Below is a small trained network, with its code and all its weights. Each question gives an input and a class and asks what happens when units are switched off, that is, made to give their printed mean instead of their output.

import numpy as np


def w(rows, s, z=0):
    codes = np.array(rows[::2]) - 128.0
    scale = np.full(codes.shape[1], s)
    scale[-1] = z or s
    return codes * scale


def norm(h):
    return h / np.sqrt((h * h).mean(-1, keepdims=True) + 1e-5)


def f(y):
    return np.maximum(y, 0)


def log_softmax(a):
    a = a - a.max(-1, keepdims=True)
    return a - np.log(np.exp(a).sum(-1, keepdims=True))


def net(x, mask):
    res = np.array(x, float).reshape(1, 6) / 4 @ E
    u = 0
    for l in range(4):
        y = f(norm(res) @ A[l][:, :-1].T + A[l][:, -1])
        res = res + np.where(mask[u : u + 9], y, B[l][:, -1]) @ B[l][:, :-1]
        u += 9
    return log_softmax(norm(res)[-1] @ U[:, :-1].T + U[:, -1])


A, B = {}, {}
E = w([
[123,2,200,104,66,169,159],'x0',
[129,128,129,126,130,129,127],'x1',
[128,127,127,129,129,129,128],'x2',
[237,176,169,163,89,101,226],'x3',
[129,127,130,129,128,128,129],'x4',
[92,230,196,60,100,161,75],'x5',
],0.0021)
A[0] = w([
[125,58,54,183,162,100,178,239],'0.n0',
[77,57,144,43,108,137,227,86],'0.n1',
[96,119,41,133,232,101,37,67],'0.n2',
[183,158,174,125,118,85,200,157],'0.n3',
[151,135,19,190,220,16,114,7],'0.n4',
[122,138,100,143,173,201,69,137],'0.n5',
[77,162,132,51,140,149,112,65],'0.n6',
[145,153,149,184,182,97,163,7],'0.n7',
[2,53,79,179,228,139,108,77],'0.n8',
],0.0024,0.0015)
B[0] = w([
[199,130,69,125,34,65,107,255],'0.n0',
[154,101,149,168,152,97,45,188],'0.n1',
[26,195,60,68,96,83,177,215],'0.n2',
[142,147,97,234,84,167,63,213],'0.n3',
[146,164,10,105,96,203,205,203],'0.n4',
[63,126,95,141,130,37,151,181],'0.n5',
[116,110,105,183,161,97,166,168],'0.n6',
[180,158,75,142,121,141,60,144],'0.n7',
[178,154,71,2,65,113,53,232],'0.n8',
],0.0026,0.0024)
A[1] = w([
[131,164,157,101,145,170,192,79],'1.n0',
[98,255,77,154,201,153,136,143],'1.n1',
[141,79,152,174,132,169,143,26],'1.n2',
[178,111,99,181,146,154,140,57],'1.n3',
[220,163,192,112,137,138,224,10],'1.n4',
[115,120,115,135,101,166,176,88],'1.n5',
[37,136,152,124,216,162,68,108],'1.n6',
[199,178,221,136,163,135,222,127],'1.n7',
[21,114,129,106,169,123,72,139],'1.n8',
],0.0034,0.0014)
B[1] = w([
[155,102,181,112,102,155,77,142],'1.n0',
[181,144,144,126,110,29,4,252],'1.n1',
[123,143,134,151,116,68,136,150],'1.n2',
[155,155,156,128,200,90,186,168],'1.n3',
[34,91,98,126,143,127,77,190],'1.n4',
[112,132,130,175,104,101,88,141],'1.n5',
[145,154,158,187,176,150,228,196],'1.n6',
[79,126,113,88,127,134,3,208],'1.n7',
[143,88,135,222,174,134,243,231],'1.n8',
],0.0028,0.0025)
A[2] = w([
[136,181,65,128,40,94,123,61],'2.n0',
[55,132,120,43,132,161,76,210],'2.n1',
[131,50,62,155,102,65,134,86],'2.n2',
[75,3,138,111,122,145,119,124],'2.n3',
[160,75,208,134,66,166,153,125],'2.n4',
[147,201,96,154,214,79,170,140],'2.n5',
[103,77,73,71,125,114,74,83],'2.n6',
[93,107,176,87,179,225,227,4],'2.n7',
[131,196,57,146,212,114,159,139],'2.n8',
],0.0043,0.0012)
B[2] = w([
[148,121,120,151,192,172,171,237],'2.n0',
[165,98,142,202,101,109,170,211],'2.n1',
[170,144,174,83,156,87,71,252],'2.n2',
[222,209,149,147,181,162,94,231],'2.n3',
[32,120,77,117,156,108,160,212],'2.n4',
[126,39,162,144,77,232,122,222],'2.n5',
[168,129,165,48,195,145,87,205],'2.n6',
[190,255,18,114,224,108,237,158],'2.n7',
[104,86,155,151,61,190,146,227],'2.n8',
],0.0041,0.0033)
A[3] = w([
[117,196,112,117,183,122,202,62],'3.n0',
[103,117,60,35,176,167,118,124],'3.n1',
[3,128,182,148,82,191,136,2],'3.n2',
[106,159,127,148,168,160,147,76],'3.n3',
[118,181,42,103,101,186,117,129],'3.n4',
[170,77,56,94,131,51,194,68],'3.n5',
[113,94,148,155,126,23,158,23],'3.n6',
[144,135,163,181,129,121,141,95],'3.n7',
[160,149,193,175,126,99,123,167],'3.n8',
],0.0051,0.0019)
B[3] = w([
[160,229,126,109,202,155,194,175],'3.n0',
[102,100,124,154,80,64,206,243],'3.n1',
[37,20,253,222,150,214,95,235],'3.n2',
[103,166,187,151,154,197,155,165],'3.n3',
[89,93,180,85,145,66,159,235],'3.n4',
[25,176,182,129,120,151,110,233],'3.n5',
[75,114,46,52,118,71,216,163],'3.n6',
[108,112,128,72,137,101,132,191],'3.n7',
[83,132,69,98,103,135,138,254],'3.n8',
],0.0046,0.0025)
U = w([
[60,76,88,80,89,37,212,246],'0',
[30,88,225,186,114,200,105,205],'1',
[239,112,62,203,52,172,174,80],'2',
[140,236,128,131,60,130,12,61],'3',
[239,94,153,64,195,81,54,107],'4',
[150,208,153,133,223,174,232,8],'5',
],0.011,0.0011)

Each question gives the input, the list of numbers given to net, and the class t.
The units are the neurons (one row each of A and B). Each row of codes is followed by its name. A weight is (code - 128) times the scale printed after its matrix; where a second scale follows, it is the last column's (A, B and U).
mask holds one flag per neuron, layer by layer. A switched-off neuron (its flag False) gives its mean, the last column of its row in B, instead of its output. The means were averaged over made-up inputs and are rounded, as every weight is.
A unit's drop is (log p(t) with every unit on - log p(t) with that unit switched off) / (log p(t) with every unit on - log p(t) with every unit switched off).
The circuit of an input: a set's keep is (log p(t) with only the set's units on - log p(t) with every unit switched off) / (log p(t) with every unit on - log p(t) with every unit switched off). Starting from the 12 units with the biggest drops (on a tie, the unit counted first), units are removed one at a time, each time the one whose removal leaves the highest keep (on an exact tie, the one counted first), for as long as the keep stays at least 0.8.
units of the circuit, in order: the units of the circuit, biggest drop first
most important unit: the unit with the biggest drop
k most important neurons: the k neurons with the biggest drops, biggest first
top k neurons in layer l: the k neurons of layer l with the biggest drops, biggest first
drop when u is switched off: that unit's drop, to one decimal
input [5,0,2,0,-6,-6], class 4: units of the circuit, in order	2.n2; 2.n3
input [3,7,8,5,2,-2], class 0: most important unit	3.n6
input [-6,-8,1,8,-8,0], class 2: units of the circuit, in order	2.n5; 3.n5
input [-4,3,-7,6,2,1], class 3: units of the circuit, in order	1.n1; 1.n7; 1.n8
input [-8,-8,-2,-1,6,2], class 1: top 3 neurons in layer 2	2.n5; 2.n8; 2.n3
input [8,8,7,3,4,-2], class 0: 2 most important neurons	2.n4; 2.n5
input [5,3,1,4,-7,0], class 0: 2 most important neurons	2.n5; 2.n4
input [-1,-8,-1,4,2,0], class 2: units of the circuit, in order	0.n3; 3.n5
input [1,-1,0,6,-7,5], class 1: top 4 neurons in layer 2	2.n3; 2.n2; 2.n6; 2.n7
input [1,6,-3,-5,-7,0], class 4: 2 most important neurons	0.n8; 2.n3
input [5,7,-6,1,8,0], class 0: top 3 neurons in layer 1	1.n7; 1.n4; 1.n2
input [2,7,8,-3,0,1], class 5: 2 most important neurons	0.n0; 1.n1
input [1,-7,3,0,1,5], class 5: top 2 neurons in layer 0	0.n4; 0.n3
input [8,-3,-2,-8,-1,-5], class 4: most important unit	2.n3
input [4,8,8,-7,-3,0], class 4: 2 most important neurons	0.n8; 2.n3
input [8,-6,1,5,-6,-3], class 0: 2 most important neurons	2.n4; 3.n6
input [-8,-5,1,-2,-1,-1], class 0: 2 most important neurons	3.n4; 1.n1
input [-8,-6,-4,1,8,1], class 3: 3 most important neurons	1.n1; 3.n2; 3.n1
input [-6,-1,-1,0,1,8], class 1: top 3 neurons in layer 2	2.n5; 2.n2; 2.n3
input [6,5,0,-7,-3,8], class 5: most important unit	2.n7
input [8,0,-8,0,8,5], class 5: top 2 neurons in layer 2	2.n7; 2.n3
input [-2,-6,2,-8,-3,-5], class 0: 2 most important neurons	3.n1; 0.n2
input [-3,6,3,0,0,-4], class 0: 2 most important neurons	3.n4; 2.n3
input [-8,4,0,2,-8,0], class 2: top 2 neurons in layer 2	2.n5; 2.n2
input [6,2,4,8,-8,1], class 1: drop when 3.n2 is switched off	2.0
input [6,-1,2,-1,5,-5], class 4: drop when 2.n3 is switched off	0.4
input [-8,-3,-8,4,4,-6], class 2: most important unit	2.n5
input [5,-5,-5,7,-7,-4], class 0: drop when 2.n2 is switched off	0.0
